Here is a tiny trained network, its code and every weight. The questions are about switching its units off for an input and a class, where a switched-off unit gives its printed mean instead of its output.

import numpy as np


def w(rows, s, z=0):
    codes = np.array(rows[::2]) - 128.0
    scale = np.full(codes.shape[1], s)
    scale[-1] = z or s
    return codes * scale


def norm(h):
    return h / np.sqrt((h * h).mean(-1, keepdims=True) + 1e-5)


def f(y):
    return np.maximum(y, 0)


def log_softmax(a):
    a = a - a.max(-1, keepdims=True)
    return a - np.log(np.exp(a).sum(-1, keepdims=True))


def net(x, mask):
    res = np.array(x, float).reshape(1, 5) / 4 @ E
    u = 0
    for l in range(3):
        y = f(norm(res) @ A[l][:, :-1].T + A[l][:, -1])
        res = res + np.where(mask[u : u + 6], y, B[l][:, -1]) @ B[l][:, :-1]
        u += 6
    return log_softmax(norm(res)[-1] @ U[:, :-1].T + U[:, -1])


A, B = {}, {}
E = w([
[52,108,244,184,126,134,62,147,110],'x0',
[198,132,178,85,157,57,146,92,89],'x1',
[61,49,170,182,202,114,87,106,112],'x2',
[91,112,142,123,235,124,247,153,35],'x3',
[207,131,135,59,76,204,133,102,141],'x4',
],0.014)
A[0] = w([
[33,140,153,150,175,139,170,145,108,83],'0.n0',
[133,92,115,131,216,126,88,99,134,3],'0.n1',
[58,115,243,147,202,109,123,142,112,22],'0.n2',
[94,116,241,135,169,170,138,138,106,91],'0.n3',
[113,112,205,142,123,114,4,119,140,138],'0.n4',
[78,130,135,161,220,40,131,130,121,7],'0.n5',
],0.032,0.0078)
B[0] = w([
[121,13,42,110,99,100,126,196,101,221],'0.n0',
[124,142,101,77,192,161,165,73,95,169],'0.n1',
[137,247,190,111,213,97,93,164,200,242],'0.n2',
[113,150,124,112,166,188,196,7,76,218],'0.n3',
[142,25,121,217,3,147,128,147,48,253],'0.n4',
[138,184,155,96,194,132,144,50,130,221],'0.n5',
],0.019,0.025)
A[1] = w([
[88,118,213,124,212,145,95,151,201,67],'1.n0',
[95,158,221,134,225,104,113,128,145,85],'1.n1',
[44,171,129,163,250,13,140,165,134,8],'1.n2',
[100,145,217,105,232,126,69,132,205,2],'1.n3',
[48,178,182,140,241,146,122,139,153,17],'1.n4',
[56,139,189,172,248,65,129,127,104,111],'1.n5',
],0.027,0.0059)
B[1] = w([
[164,173,124,159,148,111,45,136,130,169],'1.n0',
[142,92,156,72,50,146,176,49,20,224],'1.n1',
[68,128,147,113,255,115,123,69,69,231],'1.n2',
[82,81,111,177,156,114,148,56,135,195],'1.n3',
[29,79,133,66,197,171,191,176,146,233],'1.n4',
[103,146,183,122,196,71,168,79,88,250],'1.n5',
],0.015,0.018)
A[2] = w([
[196,119,102,105,158,94,208,103,108,98],'2.n0',
[143,159,198,148,110,36,117,107,108,182],'2.n1',
[104,147,204,106,111,254,95,76,117,121],'2.n2',
[169,150,135,120,85,150,94,87,152,34],'2.n3',
[156,41,75,132,195,86,52,57,163,187],'2.n4',
[59,116,46,175,175,154,178,159,127,253],'2.n5',
],0.036,0.0044)
B[2] = w([
[186,189,164,106,184,129,116,81,70,252],'2.n0',
[95,121,55,139,67,86,136,215,51,160],'2.n1',
[69,66,108,106,109,5,139,149,116,206],'2.n2',
[167,132,126,105,119,185,114,157,204,166],'2.n3',
[15,38,125,95,146,125,168,163,119,194],'2.n4',
[44,125,135,192,113,50,148,112,124,221],'2.n5',
],0.023,0.028)
U = w([
[248,211,146,75,153,151,109,105,108,117],'0',
[109,208,82,147,117,117,155,132,221,48],'1',
[83,144,144,108,217,100,169,89,65,149],'2',
[161,107,110,70,99,181,109,177,203,110],'3',
[142,135,184,175,181,176,100,115,183,2],'4',
[73,62,115,194,62,90,115,153,102,215],'5',
],0.018,0.0081)

Each question gives the input, the list of numbers given to net, and the class t.
The units are the neurons (one row each of A and B). Each row of codes is followed by its name. A weight is (code - 128) times the scale printed after its matrix; where a second scale follows, it is the last column's (A, B and U).
mask holds one flag per neuron, layer by layer. A switched-off neuron (its flag False) gives its mean, the last column of its row in B, instead of its output. The means were averaged over made-up inputs and are rounded, as every weight is.
A unit's drop is (log p(t) with every unit on - log p(t) with that unit switched off) / (log p(t) with every unit on - log p(t) with every unit switched off).
The circuit of an input: a set's keep is (log p(t) with only the set's units on - log p(t) with every unit switched off) / (log p(t) with every unit on - log p(t) with every unit switched off). Starting from the 12 units with the biggest drops (on a tie, the unit counted first), units are removed one at a time, each time the one whose removal leaves the highest keep (on an exact tie, the one counted first), for as long as the keep stays at least 0.8.
circuit, biggest first: the units of the circuit, biggest drop first
k most important neurons: the k neurons with the biggest drops, biggest first
k most important neurons of layer l: the k neurons of layer l with the biggest drops, biggest first
drop when u is switched off: that unit's drop, to one decimal
input [6,7,4,-4,-1], class 5: circuit, biggest first	[0.n4]
input [-5,-5,-6,-6,-3], class 3: 3 most important neurons of layer 1	[1.n4; 1.n2; 1.n5]
input [-7,2,-6,-7,2], class 0: 3 most important neurons	[0.n2; 0.n0; 0.n4]
input [-8,-4,-4,-5,-6], class 1: 2 most important neurons of layer 2	[2.n2; 2.n3]
input [-8,-2,-1,7,8], class 0: 3 most important neurons of layer 0	[0.n2; 0.n0; 0.n3]
input [-5,4,-2,-4,4], class 0: 2 most important neurons	[0.n2; 0.n0]
input [8,4,-2,-3,-8], class 5: 3 most important neurons of layer 2	[2.n1; 2.n2; 2.n0]
input [-6,-2,-4,-5,5], class 0: 2 most important neurons of layer 0	[0.n2; 0.n0]
input [0,7,-8,4,0], class 0: 2 most important neurons of layer 0	[0.n2; 0.n5]
input [-2,-7,-7,0,3], class 3: 2 most important neurons of layer 0	[0.n0; 0.n2]
input [-5,-8,0,-7,7], class 3: 3 most important neurons of layer 0	[0.n2; 0.n0; 0.n3]
input [-5,6,2,3,3], class 0: 2 most important neurons of layer 1	[1.n2; 1.n3]
input [-3,1,-3,1,5], class 0: 4 most important neurons	[0.n2; 0.n0; 1.n4; 1.n2]
input [-1,-1,4,-3,-2], class 5: most important neuron	[0.n4]
input [7,-7,-6,3,2], class 5: 2 most important neurons of layer 0	[0.n5; 0.n1]
input [-5,-5,-8,-4,-3], class 1: 2 most important neurons of layer 1	[1.n5; 1.n1]
input [-6,7,-8,-1,-1], class 0: drop when 0.n2 is switched off	0.7
input [3,7,-8,-4,8], class 3: drop when 0.n3 is switched off	0.2
input [-6,5,-7,5,-1], class 0: drop when 0.n2 is switched off	1.0
input [1,-1,-7,-7,6], class 3: most important neuron	[2.n3]
